Here is a tiny trained network, its code and every weight. The questions are about switching its units off for an input and a class, where a switched-off unit gives its printed mean instead of its output.

import numpy as np


def w(rows, s, z=0):
    codes = np.array(rows[::2]) - 128.0
    scale = np.full(codes.shape[1], s)
    scale[-1] = z or s
    return codes * scale


def norm(h):
    return h / np.sqrt((h * h).mean(-1, keepdims=True) + 1e-5)


def f(y):
    return np.maximum(y, 0)


def log_softmax(a):
    a = a - a.max(-1, keepdims=True)
    return a - np.log(np.exp(a).sum(-1, keepdims=True))


def net(x, mask):
    res = np.array(x, float).reshape(1, 4) / 4 @ E
    u = 0
    for l in range(2):
        y = f(norm(res) @ A[l][:, :-1].T + A[l][:, -1])
        res = res + np.where(mask[u : u + 12], y, B[l][:, -1]) @ B[l][:, :-1]
        u += 12
    return log_softmax(norm(res)[-1] @ U[:, :-1].T + U[:, -1])


A, B = {}, {}
E = w([
[129,125,125,130,128,126,127],'x0',
[87,119,119,17,142,9,137],'x1',
[125,143,79,87,243,192,12],'x2',
[150,152,232,175,68,74,1],'x3',
],0.0062)
A[0] = w([
[135,123,152,213,130,231,143,239],'L0N0',
[151,142,140,175,87,155,145,83],'L0N1',
[119,124,120,114,198,150,52,75],'L0N2',
[154,124,135,76,122,73,113,158],'L0N3',
[105,108,80,108,140,169,244,191],'L0N4',
[134,72,111,93,122,125,156,37],'L0N5',
[127,163,113,81,210,104,112,3],'L0N6',
[156,146,111,120,119,142,154,89],'L0N7',
[83,140,150,98,153,170,81,87],'L0N8',
[105,148,35,83,219,198,139,117],'L0N9',
[110,111,106,95,143,180,93,119],'L0N10',
[176,92,94,112,143,165,77,88],'L0N11',
],0.011,0.0047)
B[0] = w([
[255,171,170,205,102,133,179,254],'L0N0',
[89,92,68,147,132,179,100,173],'L0N1',
[102,216,2,205,166,91,104,187],'L0N2',
[129,142,147,132,120,88,215,186],'L0N3',
[150,232,45,176,186,90,9,249],'L0N4',
[132,100,116,106,99,125,69,150],'L0N5',
[146,63,98,75,101,111,46,165],'L0N6',
[146,135,91,144,143,114,125,141],'L0N7',
[130,148,65,199,166,119,140,162],'L0N8',
[106,48,220,73,53,177,217,239],'L0N9',
[134,127,131,72,99,133,190,171],'L0N10',
[164,196,147,97,98,138,161,166],'L0N11',
],0.0084,0.0098)
A[1] = w([
[137,73,179,125,123,187,173,109],'L1N0',
[5,82,157,88,88,126,138,150],'L1N1',
[135,152,99,168,121,167,123,164],'L1N2',
[153,98,153,186,100,174,116,99],'L1N3',
[88,4,118,62,144,142,104,58],'L1N4',
[154,100,173,128,174,124,173,129],'L1N5',
[155,58,142,137,83,184,144,131],'L1N6',
[130,96,158,90,119,156,177,161],'L1N7',
[135,85,191,148,108,116,166,86],'L1N8',
[141,157,126,130,148,112,97,122],'L1N9',
[73,135,85,98,148,60,90,3],'L1N10',
[167,109,95,123,107,109,151,92],'L1N11',
],0.017,0.0059)
B[1] = w([
[39,80,165,80,146,143,133,171],'L1N0',
[234,146,84,166,50,101,109,183],'L1N1',
[154,97,182,139,118,130,93,254],'L1N2',
[66,116,6,75,167,102,102,230],'L1N3',
[174,95,43,167,126,101,152,167],'L1N4',
[115,118,192,112,65,101,116,154],'L1N5',
[49,114,147,90,184,111,121,196],'L1N6',
[199,98,157,121,135,172,191,176],'L1N7',
[116,68,173,127,88,170,101,183],'L1N8',
[147,128,117,131,137,119,191,183],'L1N9',
[3,154,191,52,172,150,163,218],'L1N10',
[77,167,163,139,161,120,91,185],'L1N11',
],0.012,0.009)
U = w([
[241,198,76,219,173,132,66,251],'0',
[20,215,123,71,184,49,137,177],'1',
[147,96,208,92,148,235,189,103],'2',
[226,98,4,70,97,102,185,70],'3',
[11,40,134,145,127,139,25,107],'4',
[171,105,221,114,7,63,121,2],'5',
],0.019,0.0027)

Each question gives the input, the list of numbers given to net, and the class t.
The units are the neurons (one row each of A and B). Each row of codes is followed by its name. A weight is (code - 128) times the scale printed after its matrix; where a second scale follows, it is the last column's (A, B and U).
mask holds one flag per neuron, layer by layer. A switched-off neuron (its flag False) gives its mean, the last column of its row in B, instead of its output. The means were averaged over made-up inputs and are rounded, as every weight is.
A unit's drop is (log p(t) with every unit on - log p(t) with that unit switched off) / (log p(t) with every unit on - log p(t) with every unit switched off).
The circuit of an input: a set's keep is (log p(t) with only the set's units on - log p(t) with every unit switched off) / (log p(t) with every unit on - log p(t) with every unit switched off). Starting from the 12 units with the biggest drops (on a tie, the unit counted first), units are removed one at a time, each time the one whose removal leaves the highest keep (on an exact tie, the one counted first), for as long as the keep stays at least 0.8.
units of the circuit, in order: the units of the circuit, biggest drop first
k most important neurons: the k neurons with the biggest drops, biggest first
top k neurons in layer l: the k neurons of layer l with the biggest drops, biggest first
drop of u: that unit's drop, to one decimal
input [-7,-6,8,-5], class 2: units of the circuit, in order -> (L0N9)
input [6,-6,0,7], class 4: 2 most important neurons -> (L0N4; L0N2)
input [-7,2,-6,-8], class 1: 2 most important neurons -> (L0N4; L0N0)
input [-3,1,2,-5], class 3: top 3 neurons in layer 0 -> (L0N0; L0N9; L0N4)
input [-4,-3,-1,1], class 4: 3 most important neurons -> (L0N4; L0N2; L1N3)
input [8,4,4,-7], class 3: 2 most important neurons -> (L0N9; L0N0)
input [3,0,2,-4], class 2: 2 most important neurons -> (L0N9; L1N7)
input [-6,1,3,-1], class 3: 3 most important neurons -> (L0N9; L0N0; L0N6)
input [1,1,5,8], class 1: top 2 neurons in layer 0 -> (L0N0; L0N4)
input [-3,2,4,-1], class 3: top 2 neurons in layer 0 -> (L0N9; L0N0)
input [-2,3,1,-6], class 3: 4 most important neurons -> (L0N9; L0N2; L0N0; L1N4)
input [6,-2,2,-5], class 2: 2 most important neurons -> (L0N9; L1N7)
input [3,-2,1,-6], class 2: top 2 neurons in layer 0 -> (L0N9; L0N2)
input [-5,-5,-5,-6], class 0: units of the circuit, in order -> (L0N4)
input [8,4,3,0], class 3: 3 most important neurons -> (L0N4; L0N9; L0N0)
input [5,0,4,2], class 0: 2 most important neurons -> (L0N2; L1N10)
input [1,1,4,-5], class 3: top 3 neurons in layer 0 -> (L0N0; L0N9; L0N6)
input [8,-8,0,6], class 4: 4 most important neurons -> (L0N4; L0N2; L1N3; L1N6)
input [7,1,-1,-8], class 1: 2 most important neurons -> (L0N0; L0N4)
input [6,-2,0,7], class 4: units of the circuit, in order -> (L1N3)
input [-5,-2,-7,1], class 4: 2 most important neurons -> (L0N2; L0N4)
input [5,2,3,-4], class 3: top 2 neurons in layer 0 -> (L0N9; L0N0)
input [-1,5,1,-2], class 3: top 3 neurons in layer 0 -> (L0N9; L0N0; L0N2)
input [5,-6,-8,2], class 4: drop of L0N4 -> 0.5
input [-7,-3,-7,-1], class 0: drop of L1N1 -> 0.0
input [7,0,4,3], class 0: drop of L1N6 -> 0.2
input [2,-1,6,-8], class 2: units of the circuit, in order -> (L0N9)
input [4,-2,-8,5], class 4: drop of L0N4 -> 0.2
